[[139 141 152]
 [139 141 154]]
|
[[139 141 152]]

[[129 135 129 133 127 125 136 134 147 128 130 112 138]
 [127 138 133 133 125 127 134 130 151 129 124 114 139]
 [127 141 130 132 127 122 134 130 150 127 133 111 135]
 [122 140 134 133 127 128 135 131 151 130 130 113 138]
 [126 142 132 132 128 128 134 129 153 126 127 112 141]]
|
[[129 135 129 133 127 125 136 134 147 128 130 112 138]
 [127 141 130 132 127 122 134 130 150 127 133 111 135]
 [126 142 132 132 128 128 134 129 153 126 127 112 141]]

[[139 110 104 147 117 118 151]
 [129 140 120 131 126 112 119]
 [122 113 137 117 134 128 144]
 [123 124 138 125 124 139 126]
 [122 138 146 117 137 136 101]
 [132 148 126 134 131 116 112]
 [113 123 145 122 127 128 125]]
|
[[139 110 104 147 117 118 151]
 [122 113 137 117 134 128 144]
 [122 138 146 117 137 136 101]
 [113 123 145 122 127 128 125]]

[[126 147 123 122 120 129 118 120]
 [134 120 124 123 132 138 118 146]
 [134 121 124 123 132 137 118 145]
 [126 148 123 121 121 131 116 124]
 [128 148 122 121 121 132 114 125]
 [121 134 133 134 123 117 140 108]
 [125 149 122 120 120 131 114 123]
 [135 120 123 121 133 140 114 151]
 [136 120 124 122 132 138 117 146]
 [128 149 121 118 120 133 113 125]]
|
[[126 147 123 122 120 129 118 120]
 [134 121 124 123 132 137 118 145]
 [128 148 122 121 121 132 114 125]
 [125 149 122 120 120 131 114 123]
 [136 120 124 122 132 138 117 146]]

[[126 135 129 118 130 138 122 119 119 141 151 116 149 149]
 [135 132 141 131 102 137 127 132 126 114 105 136 127 120]
 [124 115 126 132 117 133 111 121 111 131 110 144 123 111]
 [131 117 130 113 147 134 121 109 110 153 111 152 130 120]]
|
[[126 135 129 118 130 138 122 119 119 141 151 116 149 149]
 [124 115 126 132 117 133 111 121 111 131 110 144 123 111]]

[[137 119 154 131 149 122 149 121 124 121 124 132 143 122 132]
 [133 122 131  99 140 122 158 138 138 138 114 121 110 127 133]]
|
[[137 119 154 131 149 122 149 121 124 121 124 132 143 122 132]]
---
[[135 107 114]
 [134 122 137]
 [117 139 117]
 [130 131 135]
 [126 128 136]
 [129 120 135]
 [113 115 124]
 [121 123 111]]
|
[[135 107 114]
 [117 139 117]
 [126 128 136]
 [113 115 124]]

[[129 128]
 [108 151]
 [128 129]
 [113 136]
 [129 128]]
|
[[129 128]
 [128 129]
 [129 128]]

[[108 135 136 122 127 138 126 131 127 133 125]
 [137 135 141 135 121 118 109 133 146 132 130]
 [139 140 126 133 131 145 120 115 125 134 120]
 [136 124 119 120 117 119 123 125 132 128 130]
 [134 117 119 132 112 133 138 129 119 131 152]
 [121 117 132 117 139 102 142 135 120 112 123]
 [127 117 127 144 135 119 143 136 115 155 132]]
|
[[108 135 136 122 127 138 126 131 127 133 125]
 [139 140 126 133 131 145 120 115 125 134 120]
 [134 117 119 132 112 133 138 129 119 131 152]
 [127 117 127 144 135 119 143 136 115 155 132]]

[[141 144 128 144 129 120 129 107 120 129 129 145 139 120 127 129]
 [140 145 128 144 129 121 129 107 121 129 129 145 139 121 128 129]
 [115 113 128 113 127 136 127 154 135 127 126 112 116 136 128 127]
 [128 139 151 139 106 127 108 125 127 107 100 140 128 127 154 108]]
|
[[141 144 128 144 129 120 129 107 120 129 129 145 139 120 127 129]
 [115 113 128 113 127 136 127 154 135 127 126 112 116 136 128 127]]

[[121 145 127 135 128 127]
 [118 116 127 122 153 146]
 [120 139 117 127 113 121]
 [115 128 118 135 117 111]
 [108 134 104 135 105 119]
 [112 131 110 134 113 115]
 [149 115 145 121 131 135]
 [137 107 141 132 132 118]]
|
[[121 145 127 135 128 127]
 [120 139 117 127 113 121]
 [108 134 104 135 105 119]
 [149 115 145 121 131 135]]

[[119 138]
 [153 123]
 [133 141]
 [119 105]
 [136 113]
 [149 132]
 [114 137]
 [150 149]
 [143 145]]
|
[[119 138]
 [133 141]
 [136 113]
 [114 137]
 [143 145]]

[[129 131 136 119 123 140]
 [112 126 129 106 123 147]
 [129 131 128 113 123 140]
 [129 131 128 112 123 140]
 [129 131 129 117 123 140]
 [144 133 128 123 143 140]
 [129 131 128 119 136 127]
 [128 131 118 117 123 140]
 [129 131 128 117 123 140]
 [129 131 128 117 123 140]
 [129 131 128 117 133 125]
 [121 131 118 117 120 140]]
|
[[129 131 136 119 123 140]
 [129 131 128 113 123 140]
 [129 131 129 117 123 140]
 [129 131 128 119 136 127]
 [129 131 128 117 123 140]
 [129 131 128 117 133 125]]

[[119 128 141 128 143 124]
 [128 128 143 127 147 128]
 [114 141 128 130 142 124]
 [128 120 145 128 152 131]
 [130 127 124 130 127 129]
 [134 116 154 130 138 128]
 [130 126 123 131 128 130]
 [130 128 123 131 126 130]
 [120 137 137 127 138 124]
 [131 126 119 133 125 131]
 [122 134 134 127 135 125]
 [132 120 145 126 152 131]]
|
[[119 128 141 128 143 124]
 [114 141 128 130 142 124]
 [130 127 124 130 127 129]
 [130 126 123 131 128 130]
 [120 137 137 127 138 124]
 [122 134 134 127 135 125]]
